Q:
[[110 120 152 148]
 [106 138 103 105]]
A: 148

Q: [147 106 128 149]
A: 149

Q: [103 151 147 141]
A: 141

Q: [156  98 153 104]
A: 104

Q: [143 148 154 151]
A: 151

Q: [148 105 152 149]
A: 149

Q: [138 116 101 118]
A: 118

Q: [138 148 156 155]
A: 155
---
[[139 141 126 110 118 110]
 [106 136 136 117 124 146]
 [133 104 109 121 142 146]] => 104

[[107 108 149 147 107]
 [146 150 106 106 151]
 [104 106 150 150 107]] => 106

[[129 120 152 127]
 [150 128 130 113]
 [133 126 127 135]] => 126

[[124 125 150 107 114 127 122]
 [118 127 120  98 115 116 123]
 [126 130 129 120 133 129 120]] => 130

[[136 130 125 101 147 119 121]
 [120 126 131 155 108 137 135]
 [135 130 125 101 147 119 121]] => 130

[[126 141 132 123 121 122 120]
 [127 127 125 137 113 124 111]
 [131 114 123 147 100 125 106]] => 114
---
[118 151 132 117 136 124 129]	151
[152 105 104 151 152 103]	105
[158 153 102 101]	153
[139 105 127 127 130]	105
[120 120 114 140 130 132 105]	120
[113 122 151 114 154 111 112]	122
---
[122 105 138 135 100] --> 138
[104 130 119 103 137 149] --> 103
[124 143 128 132 102 127] --> 132
[135 136 130 107 105] --> 130
[103 152 150 151] --> 152
[146 132 118 102 137] --> 118
[151 123 136 134 107 145 131] --> 107
[106 125 119 128 140] --> 119
---
[106 131 155 121 109 110] 131

[120 104 131 124] 124

[139 122 150 153 138 130] 150

[125 155 117 122 119] 125

[123 116 110 117 102 133] 123

[[158 138 108 104 133]
 [137 131 111 122 136]
 [123 124 111 131 124]] 138

[126 109 125 151 130 132 127] 132
---
[[128 119 118 126 128 122 120 119]
 [124 123 122 126 127 128 122 127]
 [125 140 123 122 117 121 144 123]
 [139 129 134 143 135 130 123 109]
 [144 129 124 138 133 129 124 109]
 [118 125 125 125 136 142 124 153]
 [123 139 131 128 121 123 138 118]
 [120 126 126 126 126 128 125 130]
 [126 117 116 124 125 119 114 111]
 [148 120 104 128 132 132 116 118]
 [141 124 102 121 122 122 124 112]
 [124 126 127 128 121 119 125 112]] => 118

[[120 133 136 151 123 114 142 108]
 [143 137 147 121 136 131 122 122]
 [119 124 121 123 111 116 127 106]
 [121 125 119 155 122 124 134 120]
 [134 129 135 118 128 118 131 137]
 [146 124 123 120 135 138 136 135]] => 136

[[114 115 123 128 125 113 111 117 138 149 153]
 [116 120 127 110 122 151 137 124 132 130  98]
 [118 124 122 115 146 139 119 137 105 109 146]
 [116 120 129 122 109 126 146 150 121 123 138]
 [115 131 114 151 122 128 111 141 134 115 135]
 [115 119 129 123 109 121 142 152 127 121 134]
 [117 120 129 120 108 130 151 146 118 128 137]
 [117 131 115 150 125 123 117 137 136 108 141]
 [114 117 127 125 115 110 118 144 149 138 123]
 [114 121 129 112 117 147 143 123 129 136 106]
 [116 129 122 139 136 101 150 131 119 142 117]] => 123

[[128 133 134 148 124 148 120 130 151 125]
 [128 145 132 127 131 113 106 139 125 135]
 [128 128 132 124 134 126 124 128 121 137]
 [127 128 135 122 125 113 126 127 120 121]
 [128 124 123 131 137 129 138 126 134 139]
 [127 120 121 136 124 127 136 125 137 124]] => 134

[[127 126 130 130 134 127 125 132 128 154]
 [137 125 127 129 126 125 128 128 126 122]
 [129 124 131 124 123 131 128 140 129 117]
 [122 127 133 123 137 126 129 114 130 116]
 [122 130 139 131 129 129 126 131 127 116]
 [123 129 124 131 131 129 126 138 126 107]
 [130 125 131 127 130 132 127 129 130 131]] => 130

[[128 113 129 128 129 133]
 [125 122 131 128 134 129]
 [138 153 131 101 100 126]
 [120 127 126 128 134 132]
 [124 132 126 121 136 124]
 [124 131 132 133 128 121]
 [122 126 137 129 132 137]
 [122 129 132 126 131 133]
 [122 131 129 125 122 130]
 [122 126 140 122 119 126]
 [125 127 133 141 128 123]] => 129

[[137 125 125 144 143 133 113 140 125 115 121]
 [117 130 118 128 127 113 147 108 133 136 122]
 [136 125 127 124 108 112 140 120 129 136 129]
 [133 111 122 131 128 122 141 135 106 128 110]
 [125 122 131 120 128 150 109 149 131 121 115]
 [139 129 129 131 121 119 131 115 149 124 120]
 [141 141 120 131 119 114 109 150 119 120 137]
 [139 146 141 139 138 120 120 117 124 122 128]
 [121 111 147 148 146 127 111 136 129 136 131]] => 125

[[128 107 130 137 123 124 129]
 [128 144 130 137 123 143 129]
 [128 133 130 137 123 113 129]
 [128 131 130 137 123 122 129]
 [128 133 130 137 123 151 129]] => 130

[[137 132 133 132 130 128 131 126 121 129 123 132 127 136 133 127]
 [137 139 143 111 141 123 117 113 126 147 125 139 111 139 142 140]
 [127 122 127 135 128 137 133 135 140 129 131 118 135 118 120 129]
 [144 132 148 129 150 128 123 122 121 141 120 131 130 128 135 145]
 [120 115 112 139 112 142 133 136 137 112 138 113 141 113 119 106]
 [124 120 119 142 119 140 138 153 140 122 145 114 141 110 118 111]
 [130 137 136 106 131 112 114 119 110 135 103 134 116 137 137 140]
 [135 134 134 122 137 116 113 113 119 139 120 131 124 140 138 142]
 [118 106 110 142 116 148 137 135 137 116 141 116 143 115 114 108]] => 133
---
[[127 125 134 153 126]
 [127 119 131 108 111]
 [127 125 123 101 122]]	127

[[106 126 126 110 143]
 [139 128 117 145 105]
 [136 139 104 126 110]]	106

[[146 112 129 115 126 131]
 [135 121 121 131 127 124]
 [125 118 146 149 119 128]]	146

[[148 101 141 131]
 [144 133 130 127]
 [151 147 117 148]]	148

[[128 113 148 114 129]
 [125 121 149 112 137]
 [136 108 127 130 109]]	128

[[140 149 147 102 145 103 101]
 [103 103 100 146 106 157 139]
 [132 107 107 147 119 151 148]]	140

[[119 138 118 137 136]
 [142 114 142 113 118]
 [105 151 106 151 147]]	119

[[131 119 123 155]
 [133 131 136 128]
 [121 127 138 118]]	131
---
[148 107 108 149] ⇒ 149
[139 113 143 124 150 128] ⇒ 128
[126 136 156 118 115 150 126] ⇒ 126
[124 115 147 156 146 151  98] ⇒ 98
[139 122 101 118 119] ⇒ 119
[101 128 128 128 129] ⇒ 129
[143 148 131 151 128] ⇒ 128
[150 152 154 102 103 153] ⇒ 153
[105 140 104 135 157] ⇒ 157
---
[[122 124 147 123 139 148 116]
 [124 124 150 121 138 150 115]
 [133 131 105 135 113 110 141]] gives 133

[[118 135 106 123 143 119]
 [138 119 142 136 120 137]
 [124 139 132 135 130 116]] gives 124

[[116 125 139 138 126 148 121]
 [106 136 144 133 136 145 117]
 [121 127 143 135 123 147 120]] gives 121

[[134 136 151 149 110]
 [120 138 102 106 143]
 [104 143 112 109 147]] gives 104

[[106 130 140 122 143 106]
 [106 130 144 120 142 103]
 [110 130 127 127 146 122]] gives 110

[[145 149 128 140 143 142 138]
 [140 144 138 113 108 110 137]
 [110 106 122 137 136 136 138]] gives 110
